Below is a small trained network, with its code and all its weights. Each question gives an input and a target symbol and asks what happens when units are switched off, that is, made to give their printed mean instead of their output.

import numpy as np


def w(rows, s, z=0):
    codes = np.array(rows[::2]) - 128.0
    scale = np.full(codes.shape[1], s)
    scale[-1] = z or s
    return codes * scale


def f(y):
    return y / 2 * (1 + np.tanh(0.7978845608 * (y + 0.044715 * y**3)))


def softmax(a):
    e = np.exp(a - a.max(-1, keepdims=True))
    return e / e.sum(-1, keepdims=True)


def log_softmax(a):
    a = a - a.max(-1, keepdims=True)
    return a - np.log(np.exp(a).sum(-1, keepdims=True))


def net(x, mask):
    ids = ['ΞΦΨαγεζμπτω'.index(c) for c in x.split()]
    T = len(ids)
    res = E[ids] + P[:T]
    u = 0
    for l in range(2):
        q, k, v = (res @ M[l].T for M in (Q, K, V))
        z = softmax(np.where(np.tri(T) > 0, q @ k.T / 3**0.5, -1e9)) @ v
        res = res + np.where(mask[u], z, O[l][:, -1]) @ O[l][:, :-1]
        u += 1
        y = f(res @ A[l][:, :-1].T + A[l][:, -1])
        res = res + np.where(mask[u : u + 4], y, B[l][:, -1]) @ B[l][:, :-1]
        u += 4
    return log_softmax(res[-1] @ U[:, :-1].T + U[:, -1])


Q, K, V, O, A, B = {}, {}, {}, {}, {}, {}
E = w([
[152,135,180,82],'Ξ',
[125,142,183,128],'Φ',
[161,130,44,36],'Ψ',
[237,5,181,221],'α',
[101,169,198,89],'γ',
[215,225,126,103],'ε',
[168,160,27,27],'ζ',
[115,59,98,71],'μ',
[186,153,161,153],'π',
[188,144,143,180],'τ',
[158,105,42,46],'ω',
],0.017)
P = w([
[126,113,190,11],'0',
[203,81,141,148],'1',
[190,91,140,141],'2',
[162,82,149,139],'3',
[151,106,145,125],'4',
[151,134,134,113],'5',
[168,141,113,118],'6',
[183,131,107,134],'7',
[177,146,102,121],'8',
[152,131,116,120],'9',
[115,82,144,125],'10',
[119,93,135,135],'11',
[126,134,116,96],'12',
[99,82,142,126],'13',
],0.012)
Q[0] = w([
[188,121,192,69],'0.h0',
[182,181,52,161],'0.h0',
[177,95,145,12],'0.h0',
],0.011)
K[0] = w([
[42,140,205,169],'0.h0',
[179,122,139,134],'0.h0',
[122,98,254,5],'0.h0',
],0.0089)
V[0] = w([
[146,199,8,133],'0.h0',
[128,134,149,95],'0.h0',
[134,124,62,156],'0.h0',
],0.012)
O[0] = w([
[45,160,143,80,2],'0.h0',
[146,148,238,136,190],'0.h0',
[72,81,253,13,35],'0.h0',
],0.0067,0.0077)
A[0] = w([
[49,120,21,141,2],'0.n0',
[27,254,207,65,65],'0.n1',
[152,16,104,19,181],'0.n2',
[246,86,204,176,66],'0.n3',
],0.0078,0.0035)
B[0] = w([
[138,254,168,101,122],'0.n0',
[153,174,83,10,127],'0.n1',
[201,40,138,126,175],'0.n2',
[39,210,138,79,249],'0.n3',
],0.0098,0.011)
Q[1] = w([
[182,135,164,124],'1.h0',
[2,227,237,146],'1.h0',
[225,156,162,141],'1.h0',
],0.0082)
K[1] = w([
[144,157,107,134],'1.h0',
[64,134,65,244],'1.h0',
[164,168,77,133],'1.h0',
],0.011)
V[1] = w([
[172,182,53,177],'1.h0',
[142,2,216,244],'1.h0',
[193,110,10,97],'1.h0',
],0.0069)
O[1] = w([
[194,57,147,192,164],'1.h0',
[251,157,97,52,2],'1.h0',
[86,85,171,43,210],'1.h0',
],0.012,0.0091)
A[1] = w([
[95,92,188,68,4],'1.n0',
[96,162,254,120,118],'1.n1',
[218,122,115,87,46],'1.n2',
[109,216,135,131,29],'1.n3',
],0.011,0.002)
B[1] = w([
[151,171,80,111,222],'1.n0',
[147,245,130,154,252],'1.n1',
[206,177,135,187,182],'1.n2',
[97,136,113,50,166],'1.n3',
],0.011)
U = w([
[114,127,12,180,47],'Ξ',
[126,86,85,156,181],'Φ',
[90,121,149,30,145],'Ψ',
[167,117,102,142,116],'α',
[137,129,122,188,190],'γ',
[70,95,181,145,147],'ε',
[110,220,138,118,116],'ζ',
[186,185,158,161,187],'μ',
[151,110,124,129,113],'π',
[173,116,82,125,151],'τ',
[156,171,65,89,1],'ω',
],0.011,0.0047)

Each question gives the input, a string of symbols that net reads in full, and the target symbol t.
The units are the heads (3 rows each of Q, K, V and O) and the neurons (one row each of A and B). Each row of codes is followed by its name. A weight is (code - 128) times the scale printed after its matrix; where a second scale follows, it is the last column's (O, A, B and U).
mask holds one flag per unit, layer by layer, with each layer's heads first. A switched-off unit (its flag False) gives its mean, the last column of its rows in O or B, instead of its output. The means were averaged over made-up inputs and are rounded, as every weight is.
A unit's drop is (log p(t) with every unit on - log p(t) with that unit switched off) / (log p(t) with every unit on - log p(t) with every unit switched off).
The circuit of an input: a set's keep is (log p(t) with only the set's units on - log p(t) with every unit switched off) / (log p(t) with every unit on - log p(t) with every unit switched off). Starting from all 10 units, units are removed one at a time, each time the one whose removal leaves the highest keep (on an exact tie, the one counted first), for as long as the keep stays at least 0.8.
circuit, biggest first: the units of the circuit, biggest drop first
most important unit: the unit with the biggest drop
top k neurons: the k neurons with the biggest drops, biggest first
k most important neurons of layer l: the k neurons of layer l with the biggest drops, biggest first
input Ψ Φ Ψ ε α α ζ, target Ψ: most important unit => 0.h0
input ζ Ψ ζ, target ζ: circuit, biggest first => 0.h0, 1.h0, 1.n1
input ζ π Ψ, target ζ: circuit, biggest first => 1.h0, 0.h0, 1.n1
input ζ Ξ π ζ μ Φ μ Ψ α μ ω, target ζ: top 3 neurons => 0.n1, 1.n0, 1.n1
input ω ζ ζ Ψ, target ω: top 2 neurons => 0.n2, 0.n3
input Ψ Φ ω Ψ, target Ψ: circuit, biggest first => 1.h0, 0.n2
input Ψ ε Ψ τ ω, target Ψ: top 2 neurons => 0.n3, 0.n2
input ω μ γ τ μ, target ω: circuit, biggest first => 1.h0, 0.n2, 1.n0, 0.n3
input Ξ μ τ π Ψ ε Ψ, target Ξ: circuit, biggest first => 0.h0, 0.n3, 1.h0
input α Ψ Ξ, target ζ: circuit, biggest first => 0.n3, 1.n1
input μ ε τ τ Φ μ Φ τ ω Ψ π ζ ζ, target μ: circuit, biggest first => 1.n2, 0.n2, 1.h0, 0.n3
input Ψ Ψ μ μ α α τ Ξ π ζ τ γ ω, target Ψ: 3 most important neurons of layer 0 => 0.n1, 0.n3, 0.n2
input ε ω Ξ ζ, target ε: circuit, biggest first => 1.h0, 0.n1, 0.h0
input τ ε Φ ω μ Φ ε ε π Φ τ ω, target τ: most important unit => 0.n2
input τ Ψ ζ Ψ Ξ μ, target τ: top 3 neurons => 0.n3, 0.n2, 1.n0
input μ τ ζ, target μ: circuit, biggest first => 1.n2, 1.h0, 0.n2, 0.n3
input τ ζ Ψ Ψ ζ, target τ: 2 most important neurons of layer 1 => 1.n1, 1.n2
input γ ω α Φ ζ ζ μ ζ ω Φ γ, target μ: top 2 neurons => 1.n1, 1.n3
input Ξ τ τ ω τ ζ μ Φ μ, target Ξ: circuit, biggest first => 0.h0, 1.h0, 0.n3
input ε μ Ξ τ π τ ζ α, target ζ: most important unit => 0.n3
input ε μ Ψ ε τ ε Ψ μ μ Ψ, target ε: 2 most important neurons of layer 0 => 0.n1, 0.n3
input Ψ ζ ζ γ ω μ α τ Ψ Ψ, target Ψ: 2 most important neurons of layer 0 => 0.n1, 0.n3
input Φ μ Ψ ε Ψ γ ω, target Φ: top 2 neurons => 1.n1, 0.n3
